[[ 8 13  6  8 20 19  7]
 [ 2  8  5  7 19  8  4]
 [ 4 10  5  6 20  9 13]
 [ 2 14  5  6 21  9  8]
 [ 8 28 18 23 21 10 18]
 [ 3  7  8 11 25  9  5]
 [ 8 11 14 13 23 10  6]
 [ 5 13  9 12 44 16 10]]
=>
[[ 8  2  4  2  8  3  8  5]
 [13  8 10 14 28  7 11 13]
 [ 6  5  5  5 18  8 14  9]
 [ 8  7  6  6 23 11 13 12]
 [20 19 20 21 21 25 23 44]
 [19  8  9  9 10  9 10 16]
 [ 7  4 13  8 18  5  6 10]]

[[ 2  0 -1 32 50 50 51 50 50 50 49 49 50]
 [ 0 -1 -1 -1  0 -1 11 49 50 50 50 51 50]
 [ 1  0  0 -1  0  0  3  0  1  1  2 48 50]
 [-1  1  1  0  2 49 50 50 49 50 50 50 50]
 [ 0  0  1 43 49 50 51 50 50 50 50 50 50]]
=>
[[ 2  0  1 -1  0]
 [ 0 -1  0  1  0]
 [-1 -1  0  1  1]
 [32 -1 -1  0 43]
 [50  0  0  2 49]
 [50 -1  0 49 50]
 [51 11  3 50 51]
 [50 49  0 50 50]
 [50 50  1 49 50]
 [50 50  1 50 50]
 [49 50  2 50 50]
 [49 51 48 50 50]
 [50 50 50 50 50]]

[[-13  -9  14 -11  14  14   0  13   8  12  10]
 [-11 -20  -1   1  20   8  42  11 -26   4  -9]
 [-26 -22  17 -16  22  21  20  23  -3  20   8]
 [ -5  14  18 -14  -8   8 -53  -1  40  12  24]
 [-26 -18  24 -20  20  24   1  25  10  21  15]
 [-23  -3  32 -27  13  25 -30  17  32  27  31]]
=>
[[-13 -11 -26  -5 -26 -23]
 [ -9 -20 -22  14 -18  -3]
 [ 14  -1  17  18  24  32]
 [-11   1 -16 -14 -20 -27]
 [ 14  20  22  -8  20  13]
 [ 14   8  21   8  24  25]
 [  0  42  20 -53   1 -30]
 [ 13  11  23  -1  25  17]
 [  8 -26  -3  40  10  32]
 [ 12   4  20  12  21  27]
 [ 10  -9   8  24  15  31]]

[[-22 -25 -23  41  -3   3  29  12  20  -1  30  -9  -6  -9]
 [ -6  26 -23  -5  -8   1  36 -13 -20 -17  30  17  -6 -27]
 [ 14  -6 -23   1 -29  41   1  18  14  -4 -25  -4 -22  25]
 [  4 -20 -19  18 -19  35  -6  24  23   1 -21  -9 -17  28]]
=>
[[-22  -6  14   4]
 [-25  26  -6 -20]
 [-23 -23 -23 -19]
 [ 41  -5   1  18]
 [ -3  -8 -29 -19]
 [  3   1  41  35]
 [ 29  36   1  -6]
 [ 12 -13  18  24]
 [ 20 -20  14  23]
 [ -1 -17  -4   1]
 [ 30  30 -25 -21]
 [ -9  17  -4  -9]
 [ -6  -6 -22 -17]
 [ -9 -27  25  28]]

[[ -5  49  16 -25 -33  36 -13  24  21]
 [-16 -20 -47 -15  32   0  41  38  15]
 [-47   2  49  25  41  44   7 -41  49]
 [ 44 -30 -11   8  46   9 -36  37 -19]
 [  7  -2   3  12 -48 -10 -47 -33 -39]
 [ 25   6  42  30 -38  11  -3  51  27]
 [-25   8  39 -33  21  49  16  35  22]
 [  5   8  40  -1 -17  47 -10  33 -35]]
=>
[[ -5 -16 -47  44   7  25 -25   5]
 [ 49 -20   2 -30  -2   6   8   8]
 [ 16 -47  49 -11   3  42  39  40]
 [-25 -15  25   8  12  30 -33  -1]
 [-33  32  41  46 -48 -38  21 -17]
 [ 36   0  44   9 -10  11  49  47]
 [-13  41   7 -36 -47  -3  16 -10]
 [ 24  38 -41  37 -33  51  35  33]
 [ 21  15  49 -19 -39  27  22 -35]]

[[ 40  22 -22 -38  46  53  27 -33  -6   3]
 [ 34  32  14 -25  32  32  -9 -26 -24 -28]
 [ -7   5  30  12 -13 -17 -27   8 -14 -22]
 [-42 -23  22  39 -48 -55 -27  34   7  -3]
 [ 41  28 -10 -36  44  49  15 -33 -14  -9]
 [ 39  20 -23 -37  45  52  27 -32  -6   5]
 [ 15   4 -27 -19  24  28  26 -16   7  16]
 [-36 -30  -6  28 -36 -38   1  28  21  20]
 [-27 -26 -15  19 -24 -24  10  20  22  24]]
=>
[[ 40  34  -7 -42  41  39  15 -36 -27]
 [ 22  32   5 -23  28  20   4 -30 -26]
 [-22  14  30  22 -10 -23 -27  -6 -15]
 [-38 -25  12  39 -36 -37 -19  28  19]
 [ 46  32 -13 -48  44  45  24 -36 -24]
 [ 53  32 -17 -55  49  52  28 -38 -24]
 [ 27  -9 -27 -27  15  27  26   1  10]
 [-33 -26   8  34 -33 -32 -16  28  20]
 [ -6 -24 -14   7 -14  -6   7  21  22]
 [  3 -28 -22  -3  -9   5  16  20  24]]
